Below is a small trained network, with its code and all its weights. Each question gives an input and a target symbol and asks what happens when units are switched off, that is, made to give their printed mean instead of their output.

import numpy as np


def w(rows, s, z=0):
    codes = np.array(rows[::2]) - 128.0
    scale = np.full(codes.shape[1], s)
    scale[-1] = z or s
    return codes * scale


def norm(h):
    return h / np.sqrt((h * h).mean(-1, keepdims=True) + 1e-5)


def softmax(a):
    e = np.exp(a - a.max(-1, keepdims=True))
    return e / e.sum(-1, keepdims=True)


def log_softmax(a):
    a = a - a.max(-1, keepdims=True)
    return a - np.log(np.exp(a).sum(-1, keepdims=True))


def net(x, mask):
    ids = ['αδηλπψ'.index(c) for c in x.split()]
    T = len(ids)
    res = E[ids] + P[:T]
    u = 0
    for l in range(2):
        r = norm(res)
        for j in range(3):
            rows = slice(2 * j, 2 * j + 2)
            q, k, v = (r @ M[l][rows].T for M in (Q, K, V))
            z = softmax(np.where(np.tri(T) > 0, q @ k.T / 2**0.5, -1e9)) @ v
            o = O[l][rows]
            res = res + np.where(mask[u + j], z, o[:, -1]) @ o[:, :-1]
        u += 3
    return log_softmax(norm(res)[-1] @ U[:, :-1].T + U[:, -1])


Q, K, V, O = {}, {}, {}, {}
E = w([
[71,101,95,119,192,10],'α',
[84,92,102,131,224,2],'δ',
[12,100,181,99,165,153],'η',
[145,146,103,247,109,158],'λ',
[214,120,154,33,150,180],'π',
[122,155,240,127,55,109],'ψ',
],0.0082)
P = w([
[66,252,90,110,201,171],'0',
[106,151,157,127,202,105],'1',
[123,132,150,138,182,112],'2',
[130,115,136,141,164,125],'3',
[132,98,125,141,148,131],'4',
[137,83,118,142,135,136],'5',
[145,69,112,141,127,128],'6',
[146,54,106,145,113,134],'7',
[146,34,98,143,103,135],'8',
[148,18,86,142,92,125],'9',
[153,12,84,143,76,124],'10',
[159,19,78,142,69,114],'11',
],0.0039)
Q[0] = w([
[114,112,102,120,185,19],'L0H0',
[103,103,126,51,148,137],'L0H0',
[60,136,99,231,122,77],'L0H1',
[179,148,142,200,99,120],'L0H1',
[147,118,207,216,2,251],'L0H2',
[66,101,167,125,127,94],'L0H2',
],0.0097)
K[0] = w([
[142,223,120,136,160,120],'L0H0',
[158,124,119,124,179,138],'L0H0',
[111,134,110,205,148,77],'L0H1',
[143,162,146,151,72,74],'L0H1',
[147,8,132,128,48,107],'L0H2',
[84,125,143,158,127,118],'L0H2',
],0.015)
V[0] = w([
[157,61,156,114,59,68],'L0H0',
[93,213,173,135,138,93],'L0H0',
[148,134,51,59,125,120],'L0H1',
[212,51,73,129,151,133],'L0H1',
[64,254,120,114,18,62],'L0H2',
[58,147,98,167,140,86],'L0H2',
],0.0072)
O[0] = w([
[45,123,73,2,167,123,42],'L0H0',
[42,161,136,183,119,161,251],'L0H0',
[159,90,161,183,122,192,102],'L0H1',
[44,204,190,194,138,199,178],'L0H1',
[159,143,151,180,185,252,122],'L0H2',
[200,155,172,98,91,187,19],'L0H2',
],0.0068,0.0019)
Q[1] = w([
[128,98,215,210,152,156],'L1H0',
[129,79,5,137,146,73],'L1H0',
[83,131,183,62,128,118],'L1H1',
[157,132,164,162,241,69],'L1H1',
[73,161,154,219,125,155],'L1H2',
[115,119,196,192,108,81],'L1H2',
],0.013)
K[1] = w([
[148,171,185,204,226,112],'L1H0',
[65,53,46,123,200,107],'L1H0',
[82,120,147,77,145,132],'L1H1',
[218,120,183,164,211,109],'L1H1',
[164,182,165,254,162,156],'L1H2',
[173,111,167,176,118,103],'L1H2',
],0.016)
V[1] = w([
[138,82,99,88,73,98],'L1H0',
[185,253,155,125,39,179],'L1H0',
[106,155,21,119,83,164],'L1H1',
[57,177,111,172,66,99],'L1H1',
[226,198,119,159,178,176],'L1H2',
[133,124,184,88,131,64],'L1H2',
],0.0061)
O[1] = w([
[49,161,221,138,92,195,62],'L1H0',
[55,2,115,132,163,110,103],'L1H0',
[170,85,171,223,124,65,2],'L1H1',
[241,80,130,176,220,154,82],'L1H1',
[66,49,174,100,64,156,173],'L1H2',
[195,75,101,202,202,93,163],'L1H2',
],0.0053,0.006)
U = w([
[131,57,241,40,69,203,203],'α',
[172,54,4,136,216,64,9],'δ',
[231,255,182,85,105,180,214],'η',
[250,82,236,252,69,136,235],'λ',
[50,164,115,214,39,4,48],'π',
[23,194,44,251,176,253,4],'ψ',
],0.0069,0.0045)

Each question gives the input, a string of symbols that net reads in full, and the target symbol t.
The units are the heads (2 rows each of Q, K, V and O). Each row of codes is followed by its name. A weight is (code - 128) times the scale printed after its matrix; where a second scale follows, it is the last column's (O and U).
mask holds one flag per head, layer by layer. A switched-off head (its flag False) gives its mean, the last column of its rows in O, instead of its output. The means were averaged over made-up inputs and are rounded, as every weight is.
A unit's drop is (log p(t) with every unit on - log p(t) with that unit switched off) / (log p(t) with every unit on - log p(t) with every unit switched off).
The circuit of an input: a set's keep is (log p(t) with only the set's units on - log p(t) with every unit switched off) / (log p(t) with every unit on - log p(t) with every unit switched off). Starting from all 6 units, units are removed one at a time, each time the one whose removal leaves the highest keep (on an exact tie, the one counted first), for as long as the keep stays at least 0.8.
circuit, biggest first: the units of the circuit, biggest drop first
which heads matter: for each layer, one digit per head in row order, 1 if its drop is at least 0.15 and else 0, layers parted by /
drop when u is switched off: that unit's drop, to one decimal
input λ ψ δ ψ ψ π λ π, target δ: circuit, biggest first	[L0H2, L1H2]
input ψ λ α η π α α ψ π α δ π, target η: which heads matter	111 / 101
input α π δ, target α: circuit, biggest first	[L0H2, L1H2]
input δ π α λ η ψ δ λ λ α η, target δ: which heads matter	111 / 001
input η α δ ψ π ψ π π λ δ ψ δ, target η: which heads matter	001 / 100
input λ π α ψ π ψ π π δ ψ α, target λ: which heads matter	101 / 000
input λ δ ψ η η δ π α, target λ: which heads matter	100 / 000
input α λ π ψ π π α π ψ π ψ δ, target α: circuit, biggest first	[L0H2, L1H2, L0H0]
input η π π ψ π π π η π ψ, target δ: which heads matter	111 / 001
input π η δ δ δ, target π: which heads matter	111 / 100
input λ η π π ψ ψ π λ ψ λ δ, target λ: which heads matter	101 / 000
input π λ π η π π π α λ π, target η: which heads matter	011 / 101
input η π ψ π λ π α, target η: circuit, biggest first	[L1H0]
input π λ ψ ψ η ψ δ, target π: circuit, biggest first	[L1H0, L0H2]
input δ ψ δ π α α π, target δ: which heads matter	111 / 101
input π ψ λ δ η δ ψ δ ψ, target η: circuit, biggest first	[L0H0, L0H1, L1H0, L1H2]
input λ λ η ψ η ψ δ, target λ: which heads matter	100 / 000
input π λ π ψ λ η η π η α δ λ, target λ: drop when L1H1 is switched off	2.0
input δ ψ δ π π η ψ π η, target δ: drop when L1H2 is switched off	0.6
input α ψ λ α, target α: drop when L0H2 is switched off	1.4
